[[5468 5704 2738 8371]
 [3272 5322 8600 3519]] yields 5704

[707 367 781 583 795 435 140] yields 707

[ 79 114 252  57  94] yields 94

[8542 9104 7305 8237 4145 7620 2247] yields 8237

[55 78 75  3 36] yields 55

[ 3 26 87 70] yields 26

[971 693 149 477 925 572] yields 693

[487 635 845  84 646 660 696] yields 660

[55 95 67  3] yields 55
---
[[-23  -5  13   4   6 -56]
 [ 56 -16  -9  17  18  14]] yields -16

[[-17  -8 -50 -26 -44]
 [-56  47  60 -28 -14]
 [-54  49  65 -47  64]] yields 49

[  7  11 -47  58] yields 11

[ 15  51 -34   0 -62] yields 51

[ 66 -26 -37 -11 -26   3] yields -26

[  0  -8  50  23  15 -42] yields -8

[ 10 -53 -29 -21] yields -53

[ 56 -65 -33  29  21] yields -65

[[ 42 -52 -44 -28  36  45  10]
 [ 38 -41  -3 -13  35  51  30]] yields -41
---
-178.46  -170.19   166.29   121.75    69.57 ans = 166.29, 166.29

-1.03  -1.59   1.38   0.29   1.71 ans = 1.38, 1.71

 -11.96   132.93  -118.33   -67.74  -137.59 ans = -118.33, 132.93

-0.1  -1.8   1.0   0.1   0.5 ans = 1.0, 1.0

 0.2   1.7   1.4   0.0  -1.2 ans = 1.4, 1.7

 149.12   179.69    56.30  -134.29    20.37 ans = 56.30, 179.69

  5.758   10.262   12.058    9.151    1.301  -13.910    6.781 ans = 9.151, 12.058

-0.15  -0.05  -0.14  -0.11  -0.12
 0.19  -0.08  -0.10  -0.05  -0.06
-0.19  -0.09  -0.09  -0.17   0.01
ans = -0.10, 0.19
---
[33 53 31 52] => 31
[27 46 40 32 60] => 27
[-14  61   6  10  13  64 -43] => -43
[-64   4  15 -16] => -64
[  0  -3   1 -59   8   9  -6] => -59
[ 51  29  43 -28  36  39] => -28
---
[ 0.02  0.01 -0.19 -0.04  0.16 -0.20] result: -0.20
[ 11.1 -12.5  18.6   6.4  -3.6] result: -3.6
[-14.8   9.5  13.7   9.2 -13.0  -0.4  -1.9] result: -1.9
[   9.4  107.6 -126.2  -94.3] result: -94.3
[ 1.07 -1.09 -1.20  0.64  1.56  0.75  1.20] result: 1.20
[  87.160 -107.500  126.127   98.824    2.331] result: 2.331
[-145.417   51.599 -151.433  113.458  171.964   54.817] result: 54.817
[-10.115   4.111   3.066  13.008] result: 13.008
[-1.04 -0.97  1.02 -0.19  0.50] result: 0.50
[ 0.07 -0.11  0.15 -0.02  0.14  0.17] result: 0.17
---
[-16  24   1 -28  32  12 -53] ans = -28, 32

[[  6 -55  18  33  -3]
 [ 14  65 -31 -38 -30]
 [-27 -60  24  32  52]] ans = -31, 65

[[  1  58 -56   3  -3]
 [  0 -53  52  -5   5]
 [  0  40 -41  -4   4]] ans = 52, 58

[[-11  47  16 -32  54  52 -30]
 [-44   0  15 -37  -4  -6 -16]
 [ 44  49 -51 -32 -28  -8 -36]] ans = -37, 54

[[  9   5  26  -4  64]
 [  3   0   6  -4   0]
 [-17  16 -26 -31 -13]] ans = 6, 64

[[-20  -1  -2 -36  65  46 -12]
 [-20 -45   7 -12  -7  32  -5]
 [ 13   9  46 -18 -22   6  33]] ans = -12, 65

[  8  51 -65   6  18] ans = -65, 51

[[-23   0  23 -31  19  40  12]
 [  8  23  42 -11 -42  27 -27]
 [-39 -16  42 -47 -35  61  50]] ans = -11, 61

[  1  23 -10 -64 -13   3  -8] ans = -64, 23
---
[-5, 28, 64, 48, 4, 21] yields 48
[-5, -50, -24, -3] yields -5
[-35, 58, 27, -25, -6, 44, 33] yields 44
[12, 29, -20, 50, -2, 43] yields 43
[-11, 57, 40, -28, 10] yields 40
[[-10, 11, -15, -40, 62, -60], [5, -34, -55, 16, -9, -31], [7, 27, -42, 4, -53, 29]] yields 29
[-33, 32, -53, 3, -6, 40, 21] yields 32
---
array([6, 7, 2, 3]) ⇒ 6

array([6627, 4935, 3061, 6229, 2815, 8361]) ⇒ 4935

array([-26,  41, -14,  39,   5,   8,  -2]) ⇒ -2

array([3, 2, 7, 0, 4]) ⇒ 3

array([123, 195, 756, 213]) ⇒ 213

array([[178, 226,  50, 204],
       [ 67,  52, 205, 144],
       [135, 125, 153, 139]]) ⇒ 67

array([[142, 331, 688, 485, 573],
       [228, 377, 705, 538, 523],
       [947, 577, 317, 582, 457]]) ⇒ 317

array([-35, -24,   2,  38, -17]) ⇒ -17
---
((54, 0, 78, 82, 30), (19, 45, 34, 30, 19), (75, 65, 48, 22, 64)) Answer: 34
((129, -110, 533, -95, -396, -267, -242), (-187, -142, -717, 245, 60, -386, -358), (-297, -416, 654, -17, -586, -276, -169)) Answer: 245
((37, -18, -48, -22, -25, -28, -46), (32, -16, -40, -23, -19, -26, -40), (-10, -23, -29, -16, -26, -21, -26)) Answer: -23
(78, 39, 87, 24, 34) Answer: 87
((40, 38, 42, 45, 57), (91, 49, 47, 41, 19), (94, 31, 42, 47, 68)) Answer: 47
(-48, -10, 13, 37, 23) Answer: 13
(-36, -13, -34, 49, -10) Answer: -34
